Below are the code and all the weights of a small trained network. Each question names an input and a class and asks about switching units off, where a switched-off unit gives its printed mean instead of its output.

import numpy as np


def w(rows, s, z=0):
    codes = np.array(rows[::2]) - 128.0
    scale = np.full(codes.shape[1], s)
    scale[-1] = z or s
    return codes * scale


def norm(h):
    return h / np.sqrt((h * h).mean(-1, keepdims=True) + 1e-5)


def f(y):
    return y / 2 * (1 + np.tanh(0.7978845608 * (y + 0.044715 * y**3)))


def log_softmax(a):
    a = a - a.max(-1, keepdims=True)
    return a - np.log(np.exp(a).sum(-1, keepdims=True))


def net(x, mask):
    res = np.array(x, float).reshape(1, 4) / 4 @ E
    u = 0
    for l in range(2):
        y = f(norm(res) @ A[l][:, :-1].T + A[l][:, -1])
        res = res + np.where(mask[u : u + 8], y, B[l][:, -1]) @ B[l][:, :-1]
        u += 8
    return log_softmax(norm(res)[-1] @ U[:, :-1].T + U[:, -1])


A, B = {}, {}
E = w([
[90,181,138,136,132,90,159,102,153,178,135,58],'x0',
[95,104,179,125,181,131,127,118,130,102,106,130],'x1',
[130,107,101,99,134,144,124,2,147,113,152,105],'x2',
[129,128,129,127,129,125,125,128,126,128,125,128],'x3',
],0.0026)
A[0] = w([
[66,225,209,188,121,59,188,228,134,200,95,90,7],'L0N1',
[205,135,22,111,4,174,147,95,133,118,199,175,61],'L0N2',
[157,95,174,132,118,136,86,244,86,108,80,203,135],'L0N3',
[130,77,133,104,173,152,93,70,136,80,133,130,68],'L0N4',
[74,142,132,82,139,76,120,33,157,177,145,41,72],'L0N5',
[164,199,75,155,27,83,111,187,110,206,130,105,206],'L0N6',
[129,129,128,129,129,130,128,129,128,129,126,128,126],'L0N7',
[169,100,148,126,100,138,87,240,86,116,96,199,84],'L0N8',
],0.0024,0.0013)
B[0] = w([
[162,32,152,54,132,138,34,127,81,142,84,136,254],'L0N1',
[153,129,107,153,178,40,87,154,100,145,92,38,190],'L0N2',
[96,189,126,162,154,114,186,57,166,113,144,71,235],'L0N3',
[114,143,152,115,116,154,138,253,123,150,118,176,164],'L0N4',
[125,176,138,193,137,131,176,185,130,80,127,139,213],'L0N5',
[153,135,80,118,94,185,164,99,151,114,193,191,236],'L0N6',
[127,126,128,125,127,125,129,126,131,128,129,125,127],'L0N7',
[104,186,113,154,140,118,186,44,166,120,156,76,210],'L0N8',
],0.0033,0.0023)
A[1] = w([
[163,162,49,160,121,137,154,106,143,109,157,142,133],'L1N1',
[114,17,173,45,145,190,79,112,116,93,102,228,4],'L1N2',
[129,145,103,132,110,109,129,114,134,148,145,109,70],'L1N3',
[182,99,86,77,38,138,65,143,101,193,154,148,63],'L1N4',
[171,43,97,111,122,78,3,130,80,144,87,107,168],'L1N5',
[128,101,124,105,92,183,123,170,127,128,152,204,4],'L1N6',
[179,101,87,76,34,138,69,148,103,193,154,148,58],'L1N7',
[102,129,135,121,139,85,135,69,146,141,141,72,137],'L1N8',
],0.0034,0.0016)
B[1] = w([
[151,72,111,65,60,103,88,200,96,232,142,122,220],'L1N1',
[182,217,27,174,5,86,190,167,136,196,215,110,252],'L1N2',
[143,134,124,141,89,128,152,194,119,109,153,174,133],'L1N3',
[39,143,218,190,227,174,197,79,172,11,95,177,195],'L1N4',
[117,86,181,70,180,104,34,176,98,189,55,77,228],'L1N5',
[125,217,101,171,119,87,186,126,145,149,159,12,117],'L1N6',
[45,147,212,186,224,169,200,75,166,7,99,181,192],'L1N7',
[135,109,147,145,115,180,128,209,113,78,120,253,181],'L1N8',
],0.0026)
U = w([
[171,154,39,135,38,119,149,136,132,157,189,126,234],'0',
[56,146,198,156,184,164,171,101,157,69,112,157,2],'1',
[142,71,149,79,163,105,2,152,92,164,57,88,158],'2',
],0.0072,8.3e-05)

Each question gives the input, the list of numbers given to net, and the class t.
The units are the neurons (one row each of A and B). Each row of codes is followed by its name. A weight is (code - 128) times the scale printed after its matrix; where a second scale follows, it is the last column's (A, B and U).
mask holds one flag per neuron, layer by layer. A switched-off neuron (its flag False) gives its mean, the last column of its row in B, instead of its output. The means were averaged over made-up inputs and are rounded, as every weight is.
A unit's drop is (log p(t) with every unit on - log p(t) with that unit switched off) / (log p(t) with every unit on - log p(t) with every unit switched off).
The circuit of an input: a set's keep is (log p(t) with only the set's units on - log p(t) with every unit switched off) / (log p(t) with every unit on - log p(t) with every unit switched off). Starting from the 12 units with the biggest drops (on a tie, the unit counted first), units are removed one at a time, each time the one whose removal leaves the highest keep (on an exact tie, the one counted first), for as long as the keep stays at least 0.8.
units of the circuit, in order: the units of the circuit, biggest drop first
top k neurons: the k neurons with the biggest drops, biggest first
top k neurons in layer l: the k neurons of layer l with the biggest drops, biggest first
drop when u is switched off: that unit's drop, to one decimal
input [2,5,-5,1], class 2: units of the circuit, in order => [L0N1]
input [2,-8,-4,-6], class 1: units of the circuit, in order => [L1N4 L1N7 L0N1]
input [-3,0,-7,-7], class 0: top 3 neurons => [L1N4 L1N7 L1N1]
input [0,-2,6,-2], class 2: top 2 neurons => [L0N3 L0N8]
input [-4,-1,4,-8], class 2: top 2 neurons => [L0N2 L1N5]
input [1,-5,-8,6], class 1: top 2 neurons => [L0N1 L0N5]
input [-8,-4,7,0], class 2: units of the circuit, in order => [L0N2 L1N5]
input [-5,2,7,8], class 0: top 2 neurons in layer 0 => [L0N1 L0N4]
input [0,3,4,1], class 0: top 2 neurons in layer 0 => [L0N3 L0N8]
input [8,3,0,2], class 2: top 2 neurons => [L0N1 L0N3]
input [5,-5,-6,0], class 1: top 2 neurons => [L0N1 L0N6]
input [0,-8,4,8], class 2: top 2 neurons in layer 1 => [L1N2 L1N5]
input [-5,-4,6,5], class 2: top 2 neurons => [L0N2 L1N5]
input [-7,4,4,-8], class 0: units of the circuit, in order => [L1N2]
input [1,-5,-2,2], class 1: top 2 neurons => [L1N4 L1N7]
input [3,-1,0,3], class 1: top 4 neurons => [L0N1 L0N3 L1N4 L1N7]
input [4,-4,-7,0], class 1: top 2 neurons => [L0N1 L0N6]
input [7,-4,-5,7], class 1: top 2 neurons in layer 0 => [L0N1 L0N6]
input [-7,-1,-2,7], class 0: top 3 neurons in layer 1 => [L1N4 L1N7 L1N1]
input [-4,-1,2,0], class 2: units of the circuit, in order => [L0N2]
input [1,3,-2,-7], class 2: drop when L0N1 is switched off => 1.0
input [-6,6,8,5], class 0: drop when L1N2 is switched off => 1.3
input [-6,-5,3,1], class 2: drop when L0N2 is switched off => 1.8
input [6,-8,-3,-7], class 1: drop when L0N1 is switched off => 0.2
